17.1; 2.9; 20.4; -2.9; 10.9; 5.3; -0.5; -4.4; -5.6; -6.4; 10.5; -25.2; -6.0; 0.0; -28.6; 2.2; -18.2; 2.2; 15.5; 7.0; 7.5; 3.8; 7.2; 0.6; 4.7; 53.8; 2.2 => <47>
23.3; 5.9; 14.4; -10.4; 16.0; -4.7; -14.1; -8.5; -2.4; -5.8; 9.9; -51.1; 1.7; 0.4; -22.3; 3.4; -4.5; 14.3; -1.3; 3.5; 1.1; 2.1; -3.2; -3.5; 1.9; 36.7; -8.0 => <47>
16.3; -2.0; 16.0; -2.3; 10.3; -3.2; -20.8; -1.7; -0.4; -2.3; 11.9; -41.8; -5.7; -2.8; -25.3; -3.7; -10.5; 7.9; 22.7; 4.8; 7.3; 8.8; 17.0; -4.3; 13.2; 25.7; -5.6 => <47>
15.7; 9.3; 18.4; -17.0; 14.6; -7.3; -5.5; 2.7; -6.3; -2.3; 12.2; -44.0; -4.4; -1.9; -10.8; 0.9; -7.6; 8.0; 9.5; -9.6; 7.0; 15.4; 5.4; -8.9; -0.1; 46.5; -7.9 => <50>
23.8; 3.6; 1.7; -3.1; 2.2; -3.9; -10.3; -12.7; -3.4; 4.1; 2.0; -40.3; -9.8; 0.6; -8.6; 10.7; -23.2; 1.6; 15.1; 12.7; 1.7; -9.8; 0.6; -5.5; -1.6; 29.1; 4.2 => <45>
18.9; 10.8; 11.0; -10.6; 12.0; -5.8; -16.1; -4.0; -5.7; 2.3; 9.7; -52.0; -6.2; -6.3; -37.9; 6.5; -11.3; 5.0; 20.2; 13.9; -3.7; 7.6; 2.0; 54.0; -11.0; 41.2; -0.2 => <46>
23.6; -3.1; 8.2; -12.8; 9.1; -8.9; 0.6; 1.4; 5.1; 3.5; -5.2; -35.8; -2.3; 4.0; -13.7; 5.4; -26.2; 6.6; 13.8; 3.2; -0.3; 0.2; 0.0; -0.1; 11.6; 30.4; -3.2 => <50>
17.5; 1.2; 12.9; 0.1; 11.0; 4.5; 9.4; 2.9; -8.4; -0.9; 8.1; -25.3; -1.6; 0.5; -54.2; -15.7; -8.3; 6.8; 14.5; 13.2; -0.3; 2.7; 10.6; -3.9; 2.6; 50.8; -5.4 => <45>
20.0; -1.0; 16.5; -12.1; 12.9; -0.1; 4.6; -5.7; -0.2; -2.1; 11.2; -33.6; -2.7; -4.5; -22.1; 0.0; -13.6; 8.4; 18.8; 8.7; -2.1; 5.6; 3.0; -6.8; 8.0; 51.6; -13.0 => <47>
10.2; -2.8; -50.3; -6.6; 7.1; -18.7; -5.5; -2.8; -3.3; -3.2; 5.8; -33.1; -6.2; -11.3; -14.4; 5.4; -32.1; 8.3; 10.2; 6.7; 3.1; 7.1; 17.6; -11.6; 5.4; 21.9; -0.5 => <50>
16.7; 5.7; 12.6; -0.3; 14.3; -3.4; -1.7; -1.2; -2.6; -4.9; 6.0; -32.1; -3.6; -6.3; -14.9; 2.2; -33.5; 0.1; 12.9; 8.7; 4.0; -1.2; 4.1; 0.4; 0.9; 31.4; -29.5 => <46>
30.7; 6.2; -10.7; -23.9; -4.7; -8.6; -35.4; 7.2; -6.5; -7.2; 5.5; -84.6; -6.3; 1.0; -15.6; 14.9; -1.8; 24.4; 1.0; 13.7; -11.7; -3.7; -10.8; -4.6; -4.3; 10.3; -8.1 => <47>
20.7; -0.5; 8.7; -1.9; 10.5; 0.0; 11.8; 2.3; -27.2; -1.6; 12.4; -24.3; -7.7; 7.3; -34.3; -13.3; -3.6; 5.4; 23.1; 13.1; 1.3; 6.9; 13.6; 1.8; 1.8; 47.9; -7.1 => <50>
28.9; -0.7; 8.1; -7.4; -0.9; 5.0; 4.5; -5.5; -34.7; -6.2; 8.0; -44.1; -6.6; 5.4; -31.0; -3.3; -18.5; 12.6; 20.2; 9.6; -6.0; 0.0; 0.6; -3.4; -1.4; 40.8; -5.1 => <46>
14.4; 5.9; 10.4; -7.0; 9.0; -5.5; 1.0; 1.2; -5.8; -12.4; 8.6; -27.5; -8.3; -0.5; -23.7; -1.4; -9.7; 5.3; 16.1; 15.0; -1.5; 6.1; 8.0; -2.2; 5.7; 33.2; 12.2 => <47>
21.7; -24.6; -12.2; -5.4; -4.9; -12.2; 43.4; -4.6; -3.2; -0.3; -13.3; -29.2; -20.4; -2.3; -25.1; 2.7; -59.1; 2.5; 32.0; 16.3; -3.0; 2.9; -3.7; -4.5; 1.7; 24.3; -4.3 => <47>
21.4; -9.5; 20.0; -3.9; 10.3; -16.4; -17.2; -7.2; -6.8; -7.9; 9.2; -37.2; 0.7; -2.7; 4.5; -3.1; -13.9; -3.7; 2.9; -7.9; 15.0; 1.9; 11.8; 9.1; 5.6; 51.2; -0.9 => <46>
